Each row has a name. After each piece below comes the name of the row it's from, unless a question asks for something else. Each question is about the rows just above it. Places in a row count from 1.

(19):  7.55 -4.01 -4.02  0.27
(115): -3.77  7.97 -3.78 -2.50
(17):  0.20  7.70 -2.56 -4.35
(51):  0.20 -6.68 -8.09 -4.35
(55):  3.58  5.95 -4.81  4.45
(11):  0.20  7.70 -8.09 -4.35
(4): -6.86  7.97 -3.78 -3.15
The row with  0.20  7.70 -2.56 -4.35 is -> (17)
Changed (115): -3.78  7.97 -3.78 -2.50. Place and old value: -> 1, -3.77
Changed (19):  7.55 -4.02 -4.02  0.27. Place and old value: -> 2, -4.01
Row and place of 3.58 in the named rows: -> (55), 1
Where in the named rows is -4.01? -> (19), 2

(123):  1.48  2.07  5.22  4.80 -1.40  3.20 -2.73  3.42
(77): -1.64 -3.00  4.40  1.71  1.01 -3.29 -1.32 -1.02
(114): -1.33 -0.89  1.53  3.78 -1.13  3.05  0.21  1.96
(88):  0.55  1.13  4.27 -1.08 -1.27  4.41  3.13  0.83
Row and place of 4.41 in the named rows: -> (88), 6
Where in the named rows is -1.32? -> (77), 7
Changed (123):  1.48  2.07  5.22  4.80 -1.40  3.20 -2.74  3.42. Place and old value: -> 7, -2.73

(84):  2.68  3.40 -0.47 -1.74  2.63
(18):  1.40  1.45 -0.72 -0.74  1.30
(66):  2.96  3.42 -1.02 -1.70  2.82
(93):  6.14  5.84 -4.00 -2.97  5.57
(67): -3.30 -4.98 -0.59  2.39 -3.40
 6.14  5.84 -4.00 -2.97  5.57 -> (93)
The row with  2.96  3.42 -1.02 -1.70  2.82 is -> (66)
The row with  1.40  1.45 -0.72 -0.74  1.30 is -> (18)
Where does  2.97  3.42 -1.02 -1.70  2.82 differ from (66), and what was there? -> 1, 2.96

(27):  0.73  0.00  3.55 -3.96  2.16  2.87 -3.54  4.26 -1.37 -2.09  3.55 -4.34 -0.88  3.77 -1.16  3.55  4.22  2.41  0.43
(48):  0.73  0.00  3.55 -3.96  2.16  2.87 -3.54  4.26 -1.37 -2.09  3.55 -4.34 -0.88  3.77 -1.16  3.55  4.22 -1.00 -2.60
(3):  0.73  0.00 -3.95 -3.96  2.16  2.87 -3.54  4.26 -1.37 -2.09 -4.01 -4.34 -0.88  3.77 -1.16  3.55  4.22 -1.00 -2.60
 0.73  0.00  3.55 -3.96  2.16  2.87 -3.54  4.26 -1.37 -2.09  3.55 -4.34 -0.88  3.77 -1.16  3.55  4.22 -1.00 -2.60 -> (48)
 0.73  0.00 -3.95 -3.96  2.16  2.87 -3.54  4.26 -1.37 -2.09 -4.01 -4.34 -0.88  3.77 -1.16  3.55  4.22 -1.00 -2.60 -> (3)
Changed (27):  0.74  0.00  3.55 -3.96  2.16  2.87 -3.54  4.26 -1.37 -2.09  3.55 -4.34 -0.88  3.77 -1.16  3.55  4.22  2.41  0.43. Place and old value: -> 1, 0.73

(24):  1.41  2.66  1.41  1.48  1.70 -2.96  2.35 -2.53 -2.54  2.90 -3.24  1.83  2.19 -2.98  2.77 -0.03 -3.27 -0.03 -3.15 -3.25  1.62  2.40 -2.99 -0.10 -0.01  1.45
(63): -0.28  0.89 -0.24 -0.23 -0.02 -0.23  1.01 -0.21 -0.10  0.96 -0.24  0.42 -1.57 -0.26  1.05  1.01 -0.26  1.12 -0.22 -0.18  0.16  0.78 -0.26 -0.06  1.04 -0.19
(140):  0.81  3.77  0.97  0.88  1.56 -4.55  4.01 -3.71 -3.71  4.10 -5.10  2.32  3.10 -4.59  4.35  0.79 -5.01  0.96 -4.78 -5.31  1.93  3.40 -4.58 -0.11  0.93  1.05
(137): -5.25  0.36 -4.68 -5.32 -4.08  1.32  2.77  1.78  1.84  0.40  1.09 -1.19  0.14  1.25  1.99  5.09  1.52  5.84  1.69  1.02 -2.01  0.17  1.33 -0.01  5.49 -4.56
(39): -0.30  2.43 -0.13 -0.26  0.32 -2.40  2.90 -1.86 -1.84  2.65 -2.74  1.26  1.96 -2.44  3.02  1.39 -2.64  1.61 -2.48 -2.83  0.86  2.15 -2.42 -0.08  1.52 -0.06
(120):  1.74  1.47  1.61  1.82  1.63 -1.25  0.72 -1.23 -1.22  1.62 -1.25  1.25  1.22 -1.26  1.18 -0.63 -1.39 -0.76 -1.38 -1.10  1.18  1.34 -1.28 -0.09 -0.72  1.61
(90): -4.34  3.06 -3.66 -4.40 -2.64 -2.77  5.66 -1.55 -1.56  3.34 -3.52  0.57  2.37 -2.86  5.10  5.01 -2.99  5.84 -2.64 -3.88 -0.38  2.63 -2.77 -0.06  5.51 -3.49
Row and place of -2.40 in the named rows: -> (39), 6
Where do -0.30  2.43 -0.13 -0.26  0.32 -2.40  2.90 -1.86 -1.84  2.65 -2.74  1.26  1.96 -2.44  3.02  1.39 -2.64  1.61 -2.48 -2.83  0.86  2.15 -2.42 -0.08  1.52 -0.06 appear? -> (39)
-1.56 is at row and place -> (90), 9

(23): -6.34 -1.35  5.14 -3.70 -1.90  2.78  2.44
(13):  3.69  6.60  2.77 -3.29  2.83  3.65 -3.16
(62):  2.52 -1.75  2.17  0.04  2.44  1.82 -2.09
(139): -5.28 -6.41 -5.79  2.21 -4.02 -1.75 -5.10
-6.34 -1.35  5.14 -3.70 -1.90  2.78  2.44 -> (23)
2.77 is at row and place -> (13), 3

(130):  3.99 -0.67 -3.22  0.02 -2.89  3.54 -6.03  4.93  0.83 -5.06 -1.38 -2.63 -3.19 -4.73 -5.05 -5.48  1.88 -4.76 -1.15 -5.10
(5):  4.83 -0.23  5.38 -5.93  5.82  4.53  0.55  2.65 -5.06 -3.71  2.01 -5.05  5.12 -2.61 -3.16 -3.00 -2.89 -1.20 -5.33  2.37
(109):  3.24  4.17  0.10 -4.19  5.02  4.86  4.27 -5.13  4.94  0.52 -3.69  4.36 -5.44 -1.72 -5.08  0.22 -2.89  0.81  0.33 -2.66
(149):  2.05  0.68 -2.30 -0.75 -3.11 -5.95 -2.15  4.95 -3.56 -4.25 -2.90 -3.53 -5.97  1.24 -2.74 -2.08 -2.39  0.46  2.94  3.21
(14): -1.59 -2.44 -4.24 -2.84  0.02 -3.25  4.43 -5.72  0.53 -6.09  4.09 -2.63 -3.34  3.50 -0.38  4.08 -2.75  2.62 -4.88  3.98
(91): -5.34  0.67 -3.97 -2.06  4.16 -3.22 -0.40 -4.06  2.37 -0.92 -1.29 -1.84 -4.83 -4.56  5.19 -1.99  2.32 -4.84 -3.09 -6.10
(173): -0.48 -5.62  0.13 -4.95  2.40  2.17  2.12  1.12  2.61  0.28  5.68 -4.31  2.95  3.67 -2.55 -1.40 -1.31  1.82 -3.04 -2.18
(41): -3.22  1.96  5.56  2.96 -3.85  5.05  2.45  3.64  6.04  1.57  1.65  5.49  5.71  3.35  3.21  5.51  3.46 -2.19  1.81 -2.87
(159): -2.75 -0.41  2.34  3.19 -0.05 -4.54 -0.27 -4.93  2.42  5.83  3.32  3.20  0.26 -3.24  0.46 -4.73  3.89 -3.92 -2.37  4.42
Where does  4.83 -0.23  5.38 -5.93  5.82  4.53  0.55  2.65 -5.06 -3.71  2.01 -5.05  5.12 -2.61 -3.16 -2.99 -2.89 -1.20 -5.33  2.37 differ from (5), and what was there? -> 16, -3.00
Where in the named rows is -4.24? -> (14), 3
Where does -3.22  1.96  5.56  2.96 -3.85  5.05  2.45  3.64  6.04  1.57  1.65  5.49  5.71  3.35  3.21  5.50  3.46 -2.19  1.81 -2.87 differ from (41), and what was there? -> 16, 5.51
4.09 is at row and place -> (14), 11
Changed (14): -1.59 -2.44 -4.24 -2.84  0.02 -3.25  4.43 -5.72  0.53 -6.09  4.09 -2.63 -3.33  3.50 -0.38  4.08 -2.75  2.62 -4.88  3.98. Place and old value: -> 13, -3.34

(181):  1.40 -5.74  4.11  1.08 -1.71  4.48  1.86 -1.58  0.26  1.71  2.28 -3.02  0.80 -5.71 -4.05 -3.52 -0.28 -1.71 -4.89  0.38  3.92  2.06  0.14 -7.57 -3.90 -5.83  3.74  3.04 -1.88 -4.57  2.19  4.15  1.65 -5.26 -5.55  5.49 -2.35  3.81 -0.13  2.42 -5.29 -2.65 -2.67  3.17  4.75  0.84 -1.57
(125): -2.04 -3.09  4.36  1.09 -0.67  1.79  0.66 -3.70  0.25  1.34 -0.52  1.42 -0.69 -2.00 -5.37  0.17 -2.57 -0.82 -1.35 -2.90  5.10 -5.07  1.69  2.32 -2.01  0.88  2.21 -3.48  2.27  1.25  1.65  0.14 -2.10  4.93 -5.81 -1.59 -1.25  1.39  0.62  2.85 -1.86 -0.14 -5.51 -2.22  1.23 -0.85  3.26
(133):  0.81 -5.38  3.14 -0.76 -2.23  3.85  2.04 -3.55 -0.17  1.79  1.58 -2.06  1.29 -3.75 -2.58 -3.85 -0.34 -1.88 -3.44 -0.09  2.67  1.73 -0.21 -6.70 -4.98 -5.05  3.12  3.22 -2.56 -2.95  1.23  3.29  0.98 -6.26  0.00  4.95 -2.26  3.15  0.52  1.76 -4.56 -2.82 -2.19  2.92  5.60 -0.74 -0.95
(154):  2.76 -2.97  2.44  1.89  1.52  2.98 -0.19  0.89  2.11  0.04  2.95 -2.02  0.73 -5.22 -4.84 -0.24  1.02  0.13 -1.92  2.23  1.18  2.79  2.24 -4.47  1.27 -4.71  3.03  1.97  1.21 -5.76  3.27  3.22  2.95 -4.09 -1.03  3.85 -0.56  3.41 -2.11  2.11 -3.09  0.39 -0.86  1.76  4.36  1.60 -3.21
(168):  2.74 -0.99 -1.21 -1.35 -0.57  1.33  0.61  1.49  0.25  0.09  1.94 -3.18  1.08 -0.86  2.11 -2.40  2.23 -0.37 -2.20  2.88 -2.16  5.86 -1.36 -6.64 -1.14 -4.60  0.63  4.97 -2.92 -3.61  0.03  2.71  2.98 -7.73  2.17  4.99 -0.43  0.62 -0.72 -0.81 -1.66 -1.42  3.39  3.73  1.48  0.68 -3.73
(80): -2.04 -4.42  4.68 -0.03 -1.84  2.65  1.64 -3.75 -0.51  1.92 -0.45  0.58 -0.09 -2.68 -4.22 -1.69 -2.63 -1.67 -1.49 -3.12  5.51 -4.30  0.98 -0.26 -3.97 -0.50  2.78 -1.99  0.33  0.55  1.23  0.97 -2.09  2.01 -3.33  0.03 -1.96  2.40  1.49  2.71 -3.00 -1.54 -5.95 -1.12  4.12 -0.83  3.28
(102): -1.49  0.88  1.07  0.06  1.18 -0.74 -1.68 -2.09  0.33 -0.46 -0.93  2.23 -0.93  0.99 -2.68  2.35 -1.30  0.69  0.82 -1.58  1.84 -4.00  1.59  5.31  1.90  2.95 -0.27 -3.88  3.08  1.91  0.71 -1.76 -1.62  6.12 -2.85 -3.51  0.51 -0.54 -0.10  1.03  1.27  1.72 -2.59 -2.77 -1.65 -0.86  2.22
(205):  2.37  1.37  0.32  2.96  4.03  0.18 -2.14  3.20  1.76 -1.66  2.08 -0.23 -0.47 -1.15 -4.21  3.84  1.14  2.13  1.01  2.49 -0.46  0.88  3.70  2.45  7.09 -0.82  0.81 -1.50  4.57 -3.22  3.09  0.23  2.39  1.96 -1.31 -0.48  1.43  1.44 -3.26  1.34  0.55  3.53 -0.03 -2.02 -1.53  1.63 -2.66
(74): -1.93 -4.92  4.94  1.11 -2.26  2.94  1.56 -2.99 -0.63  2.01 -0.26  0.72 -0.11 -2.78 -5.34 -2.11 -2.45 -1.84 -2.59 -2.96  5.44 -3.78  0.45 -0.93 -5.35 -1.10  3.04 -1.45 -0.21  0.40  1.25  1.22 -1.95  3.13 -4.99  0.69 -2.21  2.15  1.41  2.79 -3.44 -1.90 -5.69 -0.19  3.37 -0.55  2.68
(171):  1.40 -5.74  4.11  1.08 -1.71  4.48  1.86 -1.58  0.26  1.71  2.28 -3.02  0.80 -5.71 -4.05 -3.52 -0.28 -1.71 -4.89  0.38  3.92  2.06  0.14 -7.57 -3.90 -5.83  3.74  3.04 -1.88 -4.57  2.19  4.15  1.65 -5.26 -5.55  5.49 -2.35  3.81  0.39  1.61 -2.29 -1.02 -2.59  0.21  1.47 -0.33  0.39
(146): -0.44 -1.80  0.83 -0.68 -1.88  1.04  1.36 -1.97 -0.54  1.05 -0.13 -0.68  0.47  0.33  0.66 -2.05 -0.56 -1.05 -2.36 -0.68  0.69  0.14 -1.04 -2.20 -2.73 -1.03  0.98  1.14 -1.87  0.27 -0.53  0.91 -0.43 -1.66 -1.40  1.44 -1.02  1.13  1.04  0.17 -1.43 -1.78 -0.67  1.35  0.86 -0.56  0.65
(217):  2.40  1.64 -0.29  1.10  3.63 -0.17 -2.07  1.86  1.32 -1.62  1.88 -0.67 -0.83  0.67 -2.47  3.27  1.39  1.95  0.76  2.68 -0.94  1.69  2.93  1.64  6.51 -0.88  0.31 -0.53  3.54 -3.31  2.40  0.14  2.48  0.68 -1.49 -0.09  1.37  0.45 -2.71  0.70  0.74  3.02  1.27 -0.82 -1.23  1.66 -2.71
Where does -2.04 -4.42  4.68 -0.03 -1.84  2.65  1.64 -3.75 -0.51  1.92 -0.44  0.58 -0.09 -2.68 -4.22 -1.69 -2.63 -1.67 -1.49 -3.12  5.51 -4.30  0.98 -0.26 -3.97 -0.50  2.78 -1.99  0.33  0.55  1.23  0.97 -2.09  2.01 -3.33  0.03 -1.96  2.40  1.49  2.71 -3.00 -1.54 -5.95 -1.12  4.12 -0.83  3.28 differ from (80), and what was there? -> 11, -0.45
Where do -2.04 -3.09  4.36  1.09 -0.67  1.79  0.66 -3.70  0.25  1.34 -0.52  1.42 -0.69 -2.00 -5.37  0.17 -2.57 -0.82 -1.35 -2.90  5.10 -5.07  1.69  2.32 -2.01  0.88  2.21 -3.48  2.27  1.25  1.65  0.14 -2.10  4.93 -5.81 -1.59 -1.25  1.39  0.62  2.85 -1.86 -0.14 -5.51 -2.22  1.23 -0.85  3.26 appear? -> (125)

(128):  1.08  0.47  2.57 -1.40  5.08 -0.05 -1.56  2.13  8.08 -0.21
(177): -1.11 -0.75  0.92 -3.91  1.36 -3.16 -0.20  2.50  5.19 -2.50
(121):  1.54 -0.61 -5.93  0.56  2.14  3.05 -2.48 -2.83  0.36  0.59
(73): -2.78  1.15 -3.57 -0.69  1.92  0.61 -0.98  0.35  3.94  1.04
(163):  3.08 -0.09 -1.56  1.34 -0.68  0.93  3.21  0.03 -1.55 -0.03
(86):  5.56 -0.93 -4.80  0.38  3.32  6.11 -2.60 -1.15  1.47  3.35
(99): -3.27 -3.76 -2.98 -6.00 -4.77 -5.87  0.22 -0.99 -4.25 -6.07
(92): -4.27 -4.76  2.59 -2.97 -2.14 -4.35  0.88  1.75 -0.80 -3.40
Changed (177): -1.11 -0.75  0.92 -3.91  1.36 -3.16 -0.21  2.50  5.19 -2.50. Place and old value: -> 7, -0.20
Where in the named rows is -4.77? -> (99), 5
One entry of (86) was changed:  5.55 -0.93 -4.80  0.38  3.32  6.11 -2.60 -1.15  1.47  3.35. Where, and from what? -> 1, 5.56
Where do  1.08  0.47  2.57 -1.40  5.08 -0.05 -1.56  2.13  8.08 -0.21 appear? -> (128)
Where do -2.78  1.15 -3.57 -0.69  1.92  0.61 -0.98  0.35  3.94  1.04 appear? -> (73)

